Below is a small trained network, with its code and all its weights. Each question gives an input and a target symbol and asks what happens when units are switched off, that is, made to give their printed mean instead of their output.

import numpy as np


def w(rows, s, z=0):
    codes = np.array(rows[::2]) - 128.0
    scale = np.full(codes.shape[1], s)
    scale[-1] = z or s
    return codes * scale


def norm(h):
    return h / np.sqrt((h * h).mean(-1, keepdims=True) + 1e-5)


def f(y):
    return np.maximum(y, 0)


def softmax(a):
    e = np.exp(a - a.max(-1, keepdims=True))
    return e / e.sum(-1, keepdims=True)


def log_softmax(a):
    a = a - a.max(-1, keepdims=True)
    return a - np.log(np.exp(a).sum(-1, keepdims=True))


def net(x, mask):
    ids = ['ΓΔΘΦαβεηλξπστψω'.index(c) for c in x.split()]
    T = len(ids)
    res = E[ids] + P[:T]
    r = norm(res)
    for j in range(3):
        rows = slice(2 * j, 2 * j + 2)
        q, k, v = (r @ M[0][rows].T for M in (Q, K, V))
        z = softmax(np.where(np.tri(T) > 0, q @ k.T / 2**0.5, -1e9)) @ v
        o = O[0][rows]
        res = res + np.where(mask[j], z, o[:, -1]) @ o[:, :-1]
    y = f(norm(res) @ A[0][:, :-1].T + A[0][:, -1])
    res = res + np.where(mask[3:7], y, B[0][:, -1]) @ B[0][:, :-1]
    return log_softmax(norm(res)[-1] @ U[:, :-1].T + U[:, -1])


Q, K, V, O, A, B = {}, {}, {}, {}, {}, {}
E = w([
[233,130,5,133,238],'Γ',
[113,186,194,99,110],'Δ',
[170,160,141,128,87],'Θ',
[174,83,227,101,202],'Φ',
[218,171,165,136,101],'α',
[166,197,131,196,107],'β',
[149,161,160,148,102],'ε',
[171,91,149,44,182],'η',
[255,126,105,115,90],'λ',
[116,56,121,102,179],'ξ',
[129,138,114,95,238],'π',
[193,98,158,188,136],'σ',
[176,169,131,101,93],'τ',
[229,127,130,177,75],'ψ',
[186,173,171,144,89],'ω',
],0.0076)
P = w([
[142,133,73,133,127],'0',
[222,166,138,112,252],'1',
[128,126,92,130,122],'2',
[192,183,188,131,215],'3',
[120,124,105,131,115],'4',
[168,194,188,139,226],'5',
[111,123,117,130,107],'6',
[153,202,172,133,235],'7',
[102,120,130,131,94],'8',
[143,221,150,130,234],'9',
[106,122,131,131,88],'10',
],0.011)
Q[0] = w([
[89,42,82,131,75],'H0',
[189,116,170,108,151],'H0',
[161,121,191,105,156],'H1',
[126,58,121,96,85],'H1',
[246,167,253,121,196],'H2',
[150,148,131,155,100],'H2',
],0.012)
K[0] = w([
[189,154,71,69,178],'H0',
[69,100,148,101,100],'H0',
[118,55,211,116,171],'H1',
[116,75,125,121,57],'H1',
[115,26,202,83,2],'H2',
[160,144,146,154,124],'H2',
],0.012)
V[0] = w([
[115,191,148,209,149],'H0',
[109,115,199,140,125],'H0',
[107,202,117,74,104],'H1',
[140,101,119,43,149],'H1',
[145,125,111,22,147],'H2',
[148,75,116,177,245],'H2',
],0.012)
O[0] = w([
[86,160,126,83,220,138],'H0',
[180,123,71,118,174,71],'H0',
[89,138,76,184,156,79],'H1',
[97,123,209,151,203,235],'H1',
[145,156,72,2,97,254],'H2',
[101,143,43,170,167,226],'H2',
],0.0099,0.0045)
A[0] = w([
[109,56,166,39,189,253],'N0',
[99,15,56,101,108,197],'N1',
[124,178,41,194,94,82],'N2',
[112,192,140,147,2,82],'N3',
],0.0079,0.005)
B[0] = w([
[131,172,137,186,29,254],'N0',
[79,70,254,104,163,170],'N1',
[153,86,133,135,43,167],'N2',
[156,126,107,124,211,150],'N3',
],0.0093,0.0083)
U = w([
[104,69,191,115,209,127],'Γ',
[120,74,158,247,122,114],'Δ',
[53,224,153,156,76,76],'Θ',
[191,47,158,69,115,132],'Φ',
[93,106,173,70,14,108],'α',
[33,169,123,115,171,210],'β',
[35,68,185,136,131,189],'ε',
[165,156,64,137,205,111],'η',
[143,175,147,108,121,70],'λ',
[107,91,94,121,160,251],'ξ',
[133,146,111,114,158,130],'π',
[181,69,137,155,89,123],'σ',
[161,185,70,210,60,130],'τ',
[90,114,133,232,217,75],'ψ',
[155,178,72,6,88,66],'ω',
],0.016,0.011)

Each question gives the input, a string of symbols that net reads in full, and the target symbol t.
The units are the heads (2 rows each of Q, K, V and O) and the neurons (one row each of A and B). Each row of codes is followed by its name. A weight is (code - 128) times the scale printed after its matrix; where a second scale follows, it is the last column's (O, A, B and U).
mask holds one flag per unit, heads first, then neurons. A switched-off unit (its flag False) gives its mean, the last column of its rows in O or B, instead of its output. The means were averaged over made-up inputs and are rounded, as every weight is.
A unit's drop is (log p(t) with every unit on - log p(t) with that unit switched off) / (log p(t) with every unit on - log p(t) with every unit switched off).
The circuit of an input: a set's keep is (log p(t) with only the set's units on - log p(t) with every unit switched off) / (log p(t) with every unit on - log p(t) with every unit switched off). Starting from all 7 units, units are removed one at a time, each time the one whose removal leaves the highest keep (on an exact tie, the one counted first), for as long as the keep stays at least 0.8.
circuit, biggest first: the units of the circuit, biggest drop first
k most important neurons: the k neurons with the biggest drops, biggest first
heads that matter: for each layer, one digit per head in row order, 1 if its drop is at least 0.15 and else 0, layers parted by /
input η ω η ξ β β Φ Δ, target η: heads that matter : 101
input ξ σ σ Φ, target ψ: heads that matter : 001
input η β η ξ σ η, target ψ: heads that matter : 001
input Φ β Φ η β β σ ξ, target ψ: heads that matter : 001
input η ψ η ξ Φ Θ, target η: heads that matter : 101
input Φ τ η Γ, target ω: circuit, biggest first : H2
input β η ψ Δ τ η η σ Φ ω, target η: circuit, biggest first : N0, H0
input ξ β Φ λ Φ α, target η: circuit, biggest first : H2, N0
input σ η β Φ β η λ ξ η Θ π, target β: heads that matter : 101
input Γ Δ Γ, target ξ: circuit, biggest first : H2, N0, N2, N1
input Φ η ω λ ξ ξ, target τ: circuit, biggest first : H0, H2
input ω η π ω β η σ ε, target ψ: heads that matter : 001
input η Φ τ σ Φ σ η Θ η ξ, target ω: heads that matter : 001
input Φ β ξ λ η σ Δ β β, target τ: most important neuron : N2
input Δ ψ ε Φ ξ Δ σ ω, target ψ: heads that matter : 001
input σ σ ξ, target ε: heads that matter : 011
input ε ε η σ Φ λ ω λ σ ψ, target ψ: circuit, biggest first : H2, H0
input ω Δ ψ, target σ: 2 most important neurons : N2, N0
input Φ ε β η, target β: circuit, biggest first : H0, H2
input β Θ σ η ε Φ ξ Γ σ Φ π, target β: circuit, biggest first : H0
input Θ β β Φ β ω, target β: heads that matter : 100
input Θ η ξ Θ, target τ: 2 most important neurons : N2, N1
input η Φ η β Φ Φ, target η: circuit, biggest first : H2, H0
input σ Γ ξ α, target τ: 2 most important neurons : N2, N1
input ω η σ, target Δ: heads that matter : 011
input η σ β λ β η, target β: heads that matter : 100
input Φ ξ τ ω ψ σ η α, target ω: heads that matter : 001
input Δ α ξ λ σ λ, target ψ: circuit, biggest first : H2
